Below is a small trained network, with its code and all its weights. Each question gives an input and a class and asks what happens when units are switched off, that is, made to give their printed mean instead of their output.

import numpy as np


def w(rows, s, z=0):
    codes = np.array(rows[::2]) - 128.0
    scale = np.full(codes.shape[1], s)
    scale[-1] = z or s
    return codes * scale


def norm(h):
    return h / np.sqrt((h * h).mean(-1, keepdims=True) + 1e-5)


def f(y):
    return y / 2 * (1 + np.tanh(0.7978845608 * (y + 0.044715 * y**3)))


def log_softmax(a):
    a = a - a.max(-1, keepdims=True)
    return a - np.log(np.exp(a).sum(-1, keepdims=True))


def net(x, mask):
    res = np.array(x, float).reshape(1, 2) / 4 @ E
    u = 0
    for l in range(2):
        y = f(norm(res) @ A[l][:, :-1].T + A[l][:, -1])
        res = res + np.where(mask[u : u + 8], y, B[l][:, -1]) @ B[l][:, :-1]
        u += 8
    return log_softmax(norm(res)[-1] @ U[:, :-1].T + U[:, -1])


A, B = {}, {}
E = w([
[138,146,106,136,120,76,100,141],'x0',
[81,68,4,24,125,164,86,110],'x1',
],0.013)
A[0] = w([
[141,148,188,171,129,140,133,119,163],'L0N1',
[140,143,249,166,131,217,150,108,142],'L0N2',
[171,109,162,128,90,100,122,64,102],'L0N3',
[119,139,99,142,130,158,142,121,115],'L0N4',
[118,151,144,171,135,11,131,136,251],'L0N5',
[114,134,196,200,131,153,151,151,114],'L0N6',
[134,114,150,141,116,53,126,148,168],'L0N7',
[136,99,116,137,115,136,139,115,131],'L0N8',
],0.017,0.0021)
B[0] = w([
[162,57,103,108,117,169,83,60,208],'L0N1',
[120,113,222,139,102,120,169,230,250],'L0N2',
[140,12,99,144,44,101,89,179,145],'L0N3',
[127,131,105,114,136,131,108,132,137],'L0N4',
[187,136,184,190,111,129,110,104,210],'L0N5',
[204,117,100,59,121,136,83,4,224],'L0N6',
[148,122,171,174,128,115,119,115,169],'L0N7',
[124,141,115,112,133,131,120,124,134],'L0N8',
],0.025,0.018)
A[1] = w([
[183,141,159,148,116,181,16,90,57],'L1N1',
[156,101,138,178,110,138,58,106,251],'L1N2',
[118,60,122,126,103,149,156,121,61],'L1N3',
[142,101,114,149,123,150,140,136,39],'L1N4',
[253,109,210,45,80,68,94,58,239],'L1N5',
[143,92,74,133,99,116,153,157,54],'L1N6',
[118,125,97,106,126,115,106,126,167],'L1N7',
[130,190,120,219,136,49,104,137,221],'L1N8',
],0.023,0.0024)
B[1] = w([
[137,94,189,78,129,157,114,170,192],'L1N1',
[161,70,190,96,126,116,151,167,180],'L1N2',
[157,157,185,185,106,58,130,162,146],'L1N3',
[71,98,93,125,210,233,251,142,130],'L1N4',
[187,59,113,165,146,151,86,26,255],'L1N5',
[133,159,170,115,159,177,124,123,135],'L1N6',
[143,151,123,115,147,125,89,139,153],'L1N7',
[200,43,152,127,83,154,127,46,138],'L1N8',
],0.02,0.04)
U = w([
[236,10,216,152,86,149,120,44,200],'0',
[86,124,71,217,102,98,224,107,15],'1',
[112,135,80,206,69,87,201,117,2],'2',
[119,198,80,46,157,141,47,145,237],'3',
[84,145,212,118,94,126,185,247,95],'4',
[91,140,105,165,111,76,229,72,10],'5',
[70,147,114,172,73,137,224,62,13],'6',
],0.012,0.0045)

Each question gives the input, the list of numbers given to net, and the class t.
The units are the neurons (one row each of A and B). Each row of codes is followed by its name. A weight is (code - 128) times the scale printed after its matrix; where a second scale follows, it is the last column's (A, B and U).
mask holds one flag per neuron, layer by layer. A switched-off neuron (its flag False) gives its mean, the last column of its row in B, instead of its output. The means were averaged over made-up inputs and are rounded, as every weight is.
A unit's drop is (log p(t) with every unit on - log p(t) with that unit switched off) / (log p(t) with every unit on - log p(t) with every unit switched off).
The circuit of an input: a set's keep is (log p(t) with only the set's units on - log p(t) with every unit switched off) / (log p(t) with every unit on - log p(t) with every unit switched off). Starting from the 12 units with the biggest drops (on a tie, the unit counted first), units are removed one at a time, each time the one whose removal leaves the highest keep (on an exact tie, the one counted first), for as long as the keep stays at least 0.8.
circuit, biggest first: the units of the circuit, biggest drop first
unit that matters most: the unit with the biggest drop
k most important neurons: the k neurons with the biggest drops, biggest first
drop when u is switched off: that unit's drop, to one decimal
input [-8,1], class 4: circuit, biggest first -> L0N6, L1N5, L0N1, L0N5
input [1,3], class 3: 4 most important neurons -> L0N5, L0N1, L0N2, L0N6
input [-2,5], class 3: 3 most important neurons -> L0N5, L0N2, L0N1
input [2,3], class 3: unit that matters most -> L0N5
input [5,3], class 3: 4 most important neurons -> L0N5, L0N7, L0N1, L0N2
input [-3,5], class 3: 3 most important neurons -> L0N5, L0N2, L0N1
input [3,5], class 3: 4 most important neurons -> L0N5, L0N2, L0N1, L0N6
input [0,8], class 3: 3 most important neurons -> L0N5, L0N2, L0N6
input [-6,2], class 4: drop when L0N5 is switched off -> 0.7
input [4,5], class 3: drop when L0N1 is switched off -> 0.6
input [7,5], class 3: drop when L1N5 is switched off -> 0.3
